Here is a tiny trained network, its code and every weight. The questions are about switching its units off for an input and a class, where a switched-off unit gives its printed mean instead of its output.

import numpy as np


def w(rows, s, z=0):
    codes = np.array(rows[::2]) - 128.0
    scale = np.full(codes.shape[1], s)
    scale[-1] = z or s
    return codes * scale


def norm(h):
    return h / np.sqrt((h * h).mean(-1, keepdims=True) + 1e-5)


def f(y):
    return y / 2 * (1 + np.tanh(0.7978845608 * (y + 0.044715 * y**3)))


def log_softmax(a):
    a = a - a.max(-1, keepdims=True)
    return a - np.log(np.exp(a).sum(-1, keepdims=True))


def net(x, mask):
    res = np.array(x, float).reshape(1, 4) / 4 @ E
    u = 0
    for l in range(2):
        y = f(norm(res) @ A[l][:, :-1].T + A[l][:, -1])
        res = res + np.where(mask[u : u + 15], y, B[l][:, -1]) @ B[l][:, :-1]
        u += 15
    return log_softmax(norm(res)[-1] @ U[:, :-1].T + U[:, -1])


A, B = {}, {}
E = w([
[91,96,137,5,35],'x0',
[66,188,59,156,12],'x1',
[124,58,237,235,28],'x2',
[228,38,65,144,69],'x3',
],0.0023)
A[0] = w([
[112,150,159,100,164,100],'0.n0',
[125,203,21,115,3,131],'0.n1',
[172,26,243,153,81,62],'0.n2',
[91,122,192,246,46,3],'0.n3',
[147,56,133,153,94,88],'0.n4',
[109,180,140,6,83,88],'0.n5',
[61,181,131,93,23,21],'0.n6',
[107,94,179,113,135,93],'0.n7',
[236,115,49,140,242,76],'0.n8',
[101,60,172,167,119,90],'0.n9',
[212,32,140,48,105,126],'0.n10',
[124,159,161,109,236,134],'0.n11',
[186,124,21,46,161,90],'0.n12',
[139,213,18,220,67,73],'0.n13',
[113,36,158,192,108,102],'0.n14',
],0.0053,0.0048)
B[0] = w([
[133,155,103,143,114,128],'0.n0',
[20,93,117,125,210,251],'0.n1',
[164,144,18,174,78,201],'0.n2',
[143,182,228,189,104,173],'0.n3',
[134,166,95,112,137,131],'0.n4',
[69,154,140,113,43,179],'0.n5',
[118,61,182,95,114,145],'0.n6',
[121,145,71,157,116,119],'0.n7',
[211,106,209,144,187,210],'0.n8',
[169,148,94,151,99,139],'0.n9',
[140,59,88,64,177,188],'0.n10',
[166,202,122,82,107,220],'0.n11',
[121,35,204,178,88,186],'0.n12',
[89,90,112,174,255,181],'0.n13',
[170,160,105,136,121,173],'0.n14',
],0.0056,0.0025)
A[1] = w([
[146,129,173,205,117,91],'1.n0',
[182,252,208,110,121,190],'1.n1',
[215,72,26,119,78,29],'1.n2',
[228,151,150,203,136,174],'1.n3',
[155,161,195,255,62,2],'1.n4',
[101,118,145,169,68,98],'1.n5',
[194,101,51,95,101,115],'1.n6',
[52,67,131,56,100,5],'1.n7',
[44,244,200,73,144,134],'1.n8',
[103,42,34,185,194,87],'1.n9',
[162,138,110,59,132,91],'1.n10',
[163,130,113,144,96,129],'1.n11',
[112,82,90,37,178,152],'1.n12',
[219,122,165,105,150,32],'1.n13',
[189,136,182,197,177,98],'1.n14',
],0.0063,0.0032)
B[1] = w([
[120,180,108,112,122,156],'1.n0',
[138,194,83,135,178,250],'1.n1',
[183,102,111,229,85,154],'1.n2',
[82,163,186,115,90,253],'1.n3',
[53,254,130,149,71,185],'1.n4',
[85,152,153,117,163,140],'1.n5',
[166,127,164,197,105,146],'1.n6',
[96,176,156,76,102,167],'1.n7',
[215,67,26,138,100,250],'1.n8',
[109,130,88,187,135,181],'1.n9',
[169,141,152,115,128,129],'1.n10',
[124,149,152,167,113,136],'1.n11',
[138,178,162,164,61,194],'1.n12',
[77,111,174,129,169,143],'1.n13',
[66,150,138,72,94,202],'1.n14',
],0.0062,0.0036)
U = w([
[209,162,10,87,149,157],'0',
[51,81,80,212,213,164],'1',
[67,245,162,191,63,152],'2',
[164,206,239,111,227,92],'3',
[191,8,239,107,156,72],'4',
[36,74,110,62,30,185],'5',
[216,79,128,227,45,183],'6',
[189,119,176,39,71,3],'7',
],0.015,0.0031)

Each question gives the input, the list of numbers given to net, and the class t.
The units are the neurons (one row each of A and B). Each row of codes is followed by its name. A weight is (code - 128) times the scale printed after its matrix; where a second scale follows, it is the last column's (A, B and U).
mask holds one flag per neuron, layer by layer. A switched-off neuron (its flag False) gives its mean, the last column of its row in B, instead of its output. The means were averaged over made-up inputs and are rounded, as every weight is.
A unit's drop is (log p(t) with every unit on - log p(t) with that unit switched off) / (log p(t) with every unit on - log p(t) with every unit switched off).
The circuit of an input: a set's keep is (log p(t) with only the set's units on - log p(t) with every unit switched off) / (log p(t) with every unit on - log p(t) with every unit switched off). Starting from the 12 units with the biggest drops (on a tie, the unit counted first), units are removed one at a time, each time the one whose removal leaves the highest keep (on an exact tie, the one counted first), for as long as the keep stays at least 0.8.
circuit, biggest first: the units of the circuit, biggest drop first
most important unit: the unit with the biggest drop
top k neurons: the k neurons with the biggest drops, biggest first
k most important neurons of layer l: the k neurons of layer l with the biggest drops, biggest first
drop of u: that unit's drop, to one decimal
input [7,-7,0,8], class 6: most important unit => 1.n2
input [-6,2,-7,-5], class 0: circuit, biggest first => 1.n8, 0.n11
input [1,-5,-7,0], class 4: circuit, biggest first => 0.n12, 1.n4
input [-8,3,-8,2], class 3: circuit, biggest first => 0.n8, 1.n8
input [-4,-6,-5,-7], class 0: circuit, biggest first => 1.n8, 0.n11
input [2,6,4,-2], class 5: circuit, biggest first => 0.n6, 1.n1
input [7,0,-8,-8], class 0: 3 most important neurons of layer 1 => 1.n8, 1.n3, 1.n14
input [-8,7,3,-6], class 1: 4 most important neurons of layer 0 => 0.n13, 0.n8, 0.n12, 0.n2
input [-4,-1,6,3], class 2: top 2 neurons => 0.n3, 1.n4
input [8,-8,-4,-5], class 7: 4 most important neurons of layer 1 => 1.n12, 1.n9, 1.n7, 1.n10
input [-8,-4,-5,7], class 3: top 2 neurons => 0.n8, 1.n8
input [8,-3,0,5], class 6: top 2 neurons => 1.n2, 1.n6
input [-1,-2,-4,2], class 4: drop of 0.n12 => 0.2
input [-3,0,6,5], class 2: circuit, biggest first => 1.n4
input [8,-6,-5,-6], class 0: drop of 0.n11 => 0.2
input [-8,-8,-8,7], class 3: drop of 1.n8 => 0.3
